Below is a small trained network, with its code and all its weights. Each question gives an input and a target symbol and asks what happens when units are switched off, that is, made to give their printed mean instead of their output.

import numpy as np


def w(rows, s, z=0):
    codes = np.array(rows[::2]) - 128.0
    scale = np.full(codes.shape[1], s)
    scale[-1] = z or s
    return codes * scale


def norm(h):
    return h / np.sqrt((h * h).mean(-1, keepdims=True) + 1e-5)


def f(y):
    return y / 2 * (1 + np.tanh(0.7978845608 * (y + 0.044715 * y**3)))


def softmax(a):
    e = np.exp(a - a.max(-1, keepdims=True))
    return e / e.sum(-1, keepdims=True)


def log_softmax(a):
    a = a - a.max(-1, keepdims=True)
    return a - np.log(np.exp(a).sum(-1, keepdims=True))


def net(x, mask):
    ids = ['ΛΠΦαγζηθμξστψ'.index(c) for c in x.split()]
    T = len(ids)
    res = E[ids] + P[:T]
    u = 0
    for l in range(3):
        q, k, v = (norm(res) @ M[l].T for M in (Q, K, V))
        z = softmax(np.where(np.tri(T) > 0, q @ k.T / 2**0.5, -1e9)) @ v
        res = res + np.where(mask[u], z, O[l][:, -1]) @ O[l][:, :-1]
        u += 1
        y = f(norm(res) @ A[l][:, :-1].T + A[l][:, -1])
        res = res + np.where(mask[u : u + 4], y, B[l][:, -1]) @ B[l][:, :-1]
        u += 4
    return log_softmax(norm(res)[-1] @ U[:, :-1].T + U[:, -1])


Q, K, V, O, A, B = {}, {}, {}, {}, {}, {}
E = w([
[115,131,138],'Λ',
[134,132,112],'Π',
[195,159,86],'Φ',
[170,150,95],'α',
[119,135,120],'γ',
[152,160,100],'ζ',
[171,253,160],'η',
[171,145,93],'θ',
[121,131,97],'μ',
[78,102,150],'ξ',
[116,138,144],'σ',
[75,103,234],'τ',
[69,39,154],'ψ',
],0.027)
P = w([
[249,14,182],'0',
[144,186,24],'1',
[163,137,154],'2',
[109,166,167],'3',
[143,186,23],'4',
[161,137,156],'5',
[199,25,197],'6',
[105,65,226],'7',
[228,169,143],'8',
[107,173,164],'9',
[28,31,46],'10',
],0.013)
Q[0] = w([
[116,218,99],'0.h0',
[119,254,71],'0.h0',
],0.033)
K[0] = w([
[61,181,65],'0.h0',
[48,200,2],'0.h0',
],0.024)
V[0] = w([
[81,160,8],'0.h0',
[143,82,248],'0.h0',
],0.0014)
O[0] = w([
[245,43,62,229],'0.h0',
[27,189,189,2],'0.h0',
],0.0012,0.00064)
A[0] = w([
[87,158,133,1],'0.n0',
[67,48,4,142],'0.n1',
[104,138,153,80],'0.n2',
[207,191,96,37],'0.n3',
],0.025,0.0049)
B[0] = w([
[191,73,85,134],'0.n0',
[162,251,193,222],'0.n1',
[151,41,225,136],'0.n2',
[140,170,253,251],'0.n3',
],0.013,0.012)
Q[1] = w([
[218,103,2],'1.h0',
[94,110,139],'1.h0',
],0.047)
K[1] = w([
[70,242,3],'1.h0',
[130,150,164],'1.h0',
],0.037)
V[1] = w([
[180,41,254],'1.h0',
[131,124,121],'1.h0',
],0.0033)
O[1] = w([
[217,254,135,254],'1.h0',
[138,132,119,126],'1.h0',
],0.0038,0.0056)
A[1] = w([
[134,182,178,179],'1.n0',
[64,4,133,119],'1.n1',
[112,100,198,209],'1.n2',
[173,58,114,4],'1.n3',
],0.03,0.002)
B[1] = w([
[131,156,39,250],'1.n0',
[112,144,1,165],'1.n1',
[132,243,176,208],'1.n2',
[73,44,201,153],'1.n3',
],0.028,0.022)
Q[2] = w([
[149,98,206],'2.h0',
[108,169,252],'2.h0',
],0.033)
K[2] = w([
[31,167,90],'2.h0',
[52,254,131],'2.h0',
],0.03)
V[2] = w([
[142,160,245],'2.h0',
[254,105,120],'2.h0',
],0.032)
O[2] = w([
[144,48,254,254],'2.h0',
[250,120,100,71],'2.h0',
],0.024,0.0054)
A[2] = w([
[80,2,33,1],'2.n0',
[98,56,175,105],'2.n1',
[147,66,156,102],'2.n2',
[62,72,102,234],'2.n3',
],0.049,0.0047)
B[2] = w([
[168,1,183,202],'2.n0',
[129,81,102,253],'2.n1',
[112,193,138,169],'2.n2',
[162,176,94,233],'2.n3',
],0.083,0.0063)
U = w([
[122,146,214,89],'Λ',
[188,130,136,95],'Π',
[217,128,157,84],'Φ',
[190,137,137,108],'α',
[62,141,179,94],'γ',
[90,82,198,143],'ζ',
[111,138,67,105],'η',
[170,147,147,110],'θ',
[180,82,106,255],'μ',
[165,121,1,87],'ξ',
[93,109,76,207],'σ',
[43,173,109,85],'τ',
[154,112,106,192],'ψ',
],0.024,0.0096)

Each question gives the input, a string of symbols that net reads in full, and the target symbol t.
The units are the heads (2 rows each of Q, K, V and O) and the neurons (one row each of A and B). Each row of codes is followed by its name. A weight is (code - 128) times the scale printed after its matrix; where a second scale follows, it is the last column's (O, A, B and U).
mask holds one flag per unit, layer by layer, with each layer's heads first. A switched-off unit (its flag False) gives its mean, the last column of its rows in O or B, instead of its output. The means were averaged over made-up inputs and are rounded, as every weight is.
A unit's drop is (log p(t) with every unit on - log p(t) with that unit switched off) / (log p(t) with every unit on - log p(t) with every unit switched off).
The circuit of an input: a set's keep is (log p(t) with only the set's units on - log p(t) with every unit switched off) / (log p(t) with every unit on - log p(t) with every unit switched off). Starting from the 12 units with the biggest drops (on a tie, the unit counted first), units are removed one at a time, each time the one whose removal leaves the highest keep (on an exact tie, the one counted first), for as long as the keep stays at least 0.8.
units of the circuit, in order: the units of the circuit, biggest drop first
most important unit: the unit with the biggest drop
top k neurons: the k neurons with the biggest drops, biggest first
top k neurons in layer l: the k neurons of layer l with the biggest drops, biggest first
input σ α Λ γ θ σ ξ μ, target ζ: top 3 neurons in layer 1 -> (1.n0 1.n1 1.n3)
input ψ τ ψ μ τ Λ, target Λ: top 3 neurons -> (0.n2 0.n1 1.n2)
input μ γ γ Π η σ ζ σ, target ξ: units of the circuit, in order -> (0.n3)
input σ ζ σ μ Π α γ ψ, target ζ: units of the circuit, in order -> (1.n0 0.n3)
input σ γ Λ γ μ, target ζ: top 2 neurons in layer 0 -> (0.n1 0.n3)
input Λ Π σ ψ Π μ θ ζ μ Φ γ, target γ: top 3 neurons in layer 0 -> (0.n1 0.n3 0.n2)
input Π ξ γ α μ γ μ α, target Λ: units of the circuit, in order -> (1.n1 2.n3)
input σ μ μ μ γ η ξ Λ γ μ γ, target ζ: top 2 neurons in layer 1 -> (1.n2 1.n0)
input Λ Φ Π σ ψ Λ η γ μ, target Λ: units of the circuit, in order -> (0.n3 2.n3)
input μ μ Φ Φ θ ψ θ, target Λ: top 4 neurons -> (1.n1 0.n1 2.n3 2.n1)
input γ μ Φ μ ξ, target τ: top 3 neurons in layer 1 -> (1.n0 1.n3 1.n2)
input γ Π μ Λ Φ, target τ: top 2 neurons -> (1.n0 0.n3)
input μ Π Φ Φ ζ μ ζ ξ γ σ, target ζ: top 4 neurons -> (0.n2 1.n2 0.n1 0.n0)
input η ξ γ Λ τ ξ μ, target ξ: units of the circuit, in order -> (0.n3)
input γ γ σ μ η τ θ γ, target τ: top 2 neurons -> (1.n2 1.n1)
input θ σ ξ σ γ γ Λ η ψ, target Λ: top 3 neurons -> (1.n1 0.n1 2.n3)
input θ ψ γ ζ α σ η γ γ α θ, target Φ: units of the circuit, in order -> (1.n1 1.n2 0.n1)
input γ θ τ σ η, target τ: top 3 neurons -> (0.n3 1.n0 0.n1)
input Λ γ μ σ μ μ γ Λ μ ζ ζ, target γ: top 2 neurons -> (0.n1 1.n0)
input Λ ζ γ τ γ Λ σ θ, target γ: most important unit -> 0.n1
input γ τ γ θ Π Π ζ θ, target τ: top 3 neurons -> (1.n0 0.n1 0.n2)
input γ Π γ ψ Λ τ, target τ: top 4 neurons -> (0.n3 1.n2 0.n1 1.n1)
input γ γ γ ξ μ, target τ: top 4 neurons -> (0.n1 1.n0 0.n3 1.n3)
input γ μ τ, target τ: top 2 neurons -> (0.n3 0.n1)
input Π μ Λ Φ ψ Λ μ θ γ ψ γ, target Λ: top 3 neurons -> (0.n1 1.n1 1.n2)
input θ σ γ Λ, target σ: top 4 neurons -> (1.n3 0.n0 0.n3 1.n0)
input σ γ ξ γ μ μ μ Λ Λ Π Φ, target ζ: top 3 neurons in layer 1 -> (1.n0 1.n2 1.n1)
input γ σ Π η Π Φ γ, target μ: most important unit -> 0.n3
